Below are the code and all the weights of a small trained network. Each question names an input and a class and asks about switching units off, where a switched-off unit gives its printed mean instead of its output.

import numpy as np


def w(rows, s, z=0):
    codes = np.array(rows[::2]) - 128.0
    scale = np.full(codes.shape[1], s)
    scale[-1] = z or s
    return codes * scale


def norm(h):
    return h / np.sqrt((h * h).mean(-1, keepdims=True) + 1e-5)


def f(y):
    return y / 2 * (1 + np.tanh(0.7978845608 * (y + 0.044715 * y**3)))


def log_softmax(a):
    a = a - a.max(-1, keepdims=True)
    return a - np.log(np.exp(a).sum(-1, keepdims=True))


def net(x, mask):
    res = np.array(x, float).reshape(1, 5) / 4 @ E
    u = 0
    for l in range(2):
        y = f(norm(res) @ A[l][:, :-1].T + A[l][:, -1])
        res = res + np.where(mask[u : u + 11], y, B[l][:, -1]) @ B[l][:, :-1]
        u += 11
    return log_softmax(norm(res)[-1] @ U[:, :-1].T + U[:, -1])


A, B = {}, {}
E = w([
[136,73,2,184,145,62,203,151,182],'x0',
[45,63,163,126,169,70,72,69,175],'x1',
[169,127,173,48,55,13,163,103,185],'x2',
[148,189,138,179,146,121,26,243,221],'x3',
[21,186,172,133,130,75,190,198,81],'x4',
],0.00098)
A[0] = w([
[191,155,170,45,62,34,161,113,166,1],'0.n1',
[94,129,106,206,214,199,94,134,60,179],'0.n2',
[141,200,202,93,117,150,78,90,93,87],'0.n3',
[222,211,100,147,95,150,172,154,83,73],'0.n4',
[253,201,111,114,108,141,182,179,85,2],'0.n5',
[91,117,128,140,163,98,65,137,192,211],'0.n6',
[192,203,107,124,62,172,194,157,116,78],'0.n7',
[137,149,151,154,174,158,86,192,177,57],'0.n8',
[118,82,130,96,106,119,178,50,57,69],'0.n9',
[136,171,155,158,163,92,178,132,129,106],'0.n10',
[115,138,68,119,142,153,137,73,38,10],'0.n11',
],0.003,0.00078)
B[0] = w([
[34,30,129,146,111,254,141,172,227,216],'0.n1',
[72,26,183,88,78,136,129,143,228,253],'0.n2',
[175,69,136,190,111,79,132,167,94,180],'0.n3',
[42,101,129,144,156,127,59,80,154,178],'0.n4',
[41,121,125,132,174,95,60,79,123,175],'0.n5',
[96,196,158,98,115,119,166,40,103,208],'0.n6',
[86,110,154,158,158,112,87,94,129,176],'0.n7',
[158,174,157,111,71,135,244,70,184,141],'0.n8',
[166,231,181,170,142,158,183,84,166,232],'0.n9',
[118,98,101,147,127,161,124,141,59,136],'0.n10',
[134,174,159,141,133,171,169,126,229,169],'0.n11',
],0.0025,0.0012)
A[1] = w([
[184,39,124,106,189,187,110,101,112,182],'1.n1',
[103,236,196,209,132,112,121,85,197,176],'1.n2',
[247,96,71,116,102,158,55,34,154,118],'1.n3',
[121,86,5,206,206,70,188,139,184,225],'1.n4',
[169,168,35,88,104,44,150,132,148,105],'1.n5',
[163,224,136,146,144,75,38,227,230,126],'1.n6',
[74,134,164,120,191,72,114,19,158,144],'1.n7',
[115,68,161,40,59,28,174,71,159,195],'1.n8',
[176,104,234,159,96,138,58,128,63,137],'1.n9',
[127,101,150,120,164,172,202,123,89,71],'1.n10',
[35,155,152,158,86,73,195,177,17,254],'1.n11',
],0.0025,0.00087)
B[1] = w([
[106,169,127,77,99,59,117,180,163,170],'1.n1',
[160,103,63,143,78,109,142,65,114,199],'1.n2',
[66,181,97,109,207,38,202,229,146,188],'1.n3',
[193,110,251,84,68,131,72,117,37,250],'1.n4',
[148,83,179,160,113,144,148,161,98,120],'1.n5',
[142,127,108,87,151,229,238,17,75,156],'1.n6',
[143,228,23,170,117,157,108,157,11,214],'1.n7',
[98,138,120,186,176,230,56,154,100,239],'1.n8',
[192,53,106,143,110,75,166,149,57,162],'1.n9',
[167,122,114,106,63,166,124,108,193,142],'1.n10',
[203,136,55,76,195,73,106,154,219,225],'1.n11',
],0.0027,0.0018)
U = w([
[45,29,201,104,76,227,116,150,245,173],'0',
[216,214,106,109,101,194,252,2,112,148],'1',
[252,33,227,106,71,49,89,181,8,143],'2',
[136,189,54,59,223,7,146,220,206,134],'3',
[67,185,56,188,154,131,8,76,38,125],'4',
[142,145,103,244,42,100,127,159,141,4],'5',
],0.0062,0.0041)

Each question gives the input, the list of numbers given to net, and the class t.
The units are the neurons (one row each of A and B). Each row of codes is followed by its name. A weight is (code - 128) times the scale printed after its matrix; where a second scale follows, it is the last column's (A, B and U).
mask holds one flag per neuron, layer by layer. A switched-off neuron (its flag False) gives its mean, the last column of its row in B, instead of its output. The means were averaged over made-up inputs and are rounded, as every weight is.
A unit's drop is (log p(t) with every unit on - log p(t) with that unit switched off) / (log p(t) with every unit on - log p(t) with every unit switched off).
The circuit of an input: a set's keep is (log p(t) with only the set's units on - log p(t) with every unit switched off) / (log p(t) with every unit on - log p(t) with every unit switched off). Starting from the 12 units with the biggest drops (on a tie, the unit counted first), units are removed one at a time, each time the one whose removal leaves the highest keep (on an exact tie, the one counted first), for as long as the keep stays at least 0.8.
units of the circuit, in order: the units of the circuit, biggest drop first
k most important neurons: the k neurons with the biggest drops, biggest first
k most important neurons of layer l: the k neurons of layer l with the biggest drops, biggest first
input [4,8,4,-4,-3], class 4: 3 most important neurons : (1.n8; 1.n7; 0.n2)
input [-2,-4,-5,-3,3], class 0: units of the circuit, in order : (0.n2)
input [-7,-8,0,-2,4], class 4: units of the circuit, in order : (0.n5; 0.n4)
input [-4,4,0,4,-6], class 3: 2 most important neurons of layer 0 : (0.n9; 0.n11)
input [5,-8,-5,8,-7], class 1: units of the circuit, in order : (1.n6; 0.n8)
input [3,7,4,-1,-3], class 4: 2 most important neurons of layer 1 : (1.n7; 1.n8)
input [0,-6,7,-2,-8], class 3: 2 most important neurons : (1.n3; 0.n2)
input [4,8,3,-8,6], class 1: 3 most important neurons : (0.n9; 0.n5; 0.n4)
input [4,4,-5,-3,-1], class 0: 2 most important neurons : (0.n2; 0.n5)
input [4,8,6,0,6], class 4: units of the circuit, in order : (1.n8; 1.n7)
input [4,6,8,1,8], class 0: 2 most important neurons of layer 1 : (1.n3; 1.n8)
input [6,5,5,6,-2], class 1: units of the circuit, in order : (1.n6; 0.n2)
input [1,-7,-4,4,2], class 4: 4 most important neurons : (0.n4; 0.n5; 0.n1; 0.n7)
input [3,-3,3,5,-8], class 3: units of the circuit, in order : (1.n3)
input [0,-1,5,3,-7], class 3: 2 most important neurons of layer 0 : (0.n2; 0.n11)
input [2,4,-4,-8,4], class 1: 2 most important neurons of layer 0 : (0.n9; 0.n1)
input [-7,-3,-3,6,-8], class 3: units of the circuit, in order : (1.n3; 1.n4)
input [7,-3,-8,-4,6], class 0: units of the circuit, in order : (0.n2; 1.n7)
input [-6,4,-4,7,1], class 1: 2 most important neurons : (1.n6; 0.n8)
input [-7,6,2,6,3], class 2: 2 most important neurons : (0.n3; 1.n9)
